Below are the code and all the weights of a small trained network. Each question names an input and a class and asks about switching units off, where a switched-off unit gives its printed mean instead of its output.

import numpy as np


def w(rows, s, z=0):
    codes = np.array(rows[::2]) - 128.0
    scale = np.full(codes.shape[1], s)
    scale[-1] = z or s
    return codes * scale


def f(y):
    return y / 2 * (1 + np.tanh(0.7978845608 * (y + 0.044715 * y**3)))


def log_softmax(a):
    a = a - a.max(-1, keepdims=True)
    return a - np.log(np.exp(a).sum(-1, keepdims=True))


def net(x, mask):
    res = np.array(x, float).reshape(1, 8) / 4 @ E
    y = f(res @ A[0][:, :-1].T + A[0][:, -1])
    res = res + np.where(mask, y, B[0][:, -1]) @ B[0][:, :-1]
    return log_softmax(res[-1] @ U[:, :-1].T + U[:, -1])


A, B = {}, {}
E = w([
[81,93,162,255,211,67,129,118,66,172,196,165],'x0',
[179,146,145,200,154,165,201,241,72,131,80,66],'x1',
[28,175,105,186,55,194,93,188,129,194,108,83],'x2',
[155,34,7,158,197,114,116,119,130,102,138,82],'x3',
[165,162,70,196,60,38,204,63,95,176,125,8],'x4',
[75,194,136,72,157,75,138,57,123,167,144,160],'x5',
[99,148,146,83,94,64,101,126,150,170,132,67],'x6',
[96,139,139,169,114,221,174,135,119,174,119,157],'x7',
],0.0086)
A[0] = w([
[163,120,47,165,88,150,177,104,149,130,154,55,252],'neuron 1',
[147,101,131,193,232,142,114,145,100,110,165,137,180],'neuron 2',
[94,56,136,159,215,52,109,50,117,121,254,221,230],'neuron 3',
[191,121,78,167,153,169,135,170,122,91,40,78,146],'neuron 4',
[106,160,237,203,171,131,169,153,92,196,152,197,244],'neuron 5',
[125,96,123,87,80,219,91,159,203,84,85,174,201],'neuron 6',
],0.0076,0.0045)
B[0] = w([
[122,70,129,185,49,86,151,85,130,161,49,136,191],'neuron 1',
[135,150,181,90,25,162,81,89,80,203,142,193,191],'neuron 2',
[142,81,72,100,49,153,44,35,37,255,47,114,252],'neuron 3',
[123,97,17,91,124,118,140,158,111,86,52,63,175],'neuron 4',
[50,167,245,206,21,181,211,70,199,109,80,74,227],'neuron 5',
[81,164,96,61,99,245,230,143,106,67,89,139,212],'neuron 6',
],0.0082,0.016)
U = w([
[29,173,177,153,80,223,167,106,171,119,127,140,218],'0',
[187,28,58,229,173,43,190,155,110,68,104,61,37],'1',
[154,78,87,131,92,79,51,45,83,236,118,136,212],'2',
[103,180,190,61,163,41,101,114,201,176,239,167,45],'3',
[209,85,187,1,205,106,129,76,155,45,155,241,178],'4',
[90,105,146,211,181,156,117,180,80,153,169,162,86],'5',
[127,75,58,127,206,250,137,228,97,119,137,170,3],'6',
[53,202,113,106,127,57,65,191,173,188,178,129,43],'7',
],0.0082,0.0051)

Each question gives the input, the list of numbers given to net, and the class t.
The units are the neurons (one row each of A and B). Each row of codes is followed by its name. A weight is (code - 128) times the scale printed after its matrix; where a second scale follows, it is the last column's (A, B and U).
mask holds one flag per neuron, in row order. A switched-off neuron (its flag False) gives its mean, the last column of its row in B, instead of its output. The means were averaged over made-up inputs and are rounded, as every weight is.
A unit's drop is (log p(t) with every unit on - log p(t) with that unit switched off) / (log p(t) with every unit on - log p(t) with every unit switched off).
The circuit of an input: a set's keep is (log p(t) with only the set's units on - log p(t) with every unit switched off) / (log p(t) with every unit on - log p(t) with every unit switched off). Starting from all 6 units, units are removed one at a time, each time the one whose removal leaves the highest keep (on an exact tie, the one counted first), for as long as the keep stays at least 0.8.
units of the circuit, in order: the units of the circuit, biggest drop first
unit that matters most: the unit with the biggest drop
top k neurons: the k neurons with the biggest drops, biggest first
drop of u: that unit's drop, to one decimal
input [-8,1,1,7,-1,-1,-5,4], class 6: units of the circuit, in order : neuron 6; neuron 5
input [-2,1,8,-4,6,-7,6,3], class 2: top 4 neurons : neuron 5; neuron 6; neuron 1; neuron 4
input [-4,-2,8,-3,8,2,5,2], class 2: top 2 neurons : neuron 5; neuron 6
input [-3,-7,1,-2,3,-7,-1,-8], class 4: top 2 neurons : neuron 3; neuron 5
input [8,-3,5,-8,8,-8,2,-7], class 0: unit that matters most : neuron 3
input [-4,-3,3,7,-2,-4,2,-8], class 1: units of the circuit, in order : neuron 3; neuron 2
input [1,7,3,4,5,3,-1,6], class 1: top 4 neurons : neuron 3; neuron 4; neuron 6; neuron 1
input [-3,-2,1,-3,3,-4,-7,-4], class 1: units of the circuit, in order : neuron 5; neuron 3; neuron 2
input [-2,4,-7,-5,7,3,-4,-1], class 1: units of the circuit, in order : neuron 3; neuron 2; neuron 6
input [-2,-5,0,-6,0,6,7,-1], class 3: units of the circuit, in order : neuron 3; neuron 5; neuron 1
input [-5,-5,1,8,-4,1,0,1], class 6: top 2 neurons : neuron 5; neuron 6
input [-1,6,4,5,0,1,-1,3], class 1: top 2 neurons : neuron 3; neuron 4
input [-4,-5,1,4,-1,-5,7,-2], class 0: top 2 neurons : neuron 3; neuron 6
input [8,4,-4,-3,8,-8,0,4], class 0: units of the circuit, in order : neuron 5
input [8,3,-2,-1,-8,2,5,-2], class 2: top 2 neurons : neuron 3; neuron 6
input [-1,-1,1,7,-2,5,-6,5], class 2: drop of neuron 5 : 0.3
input [-6,-2,0,6,5,-2,-8,3], class 1: drop of neuron 3 : 0.1
input [-5,4,-1,5,2,-6,6,-5], class 1: drop of neuron 5 : 0.0
input [-3,-8,0,-3,8,-1,-2,8], class 2: drop of neuron 6 : 1.5
input [7,8,6,8,5,1,-7,-4], class 2: unit that matters most : neuron 2
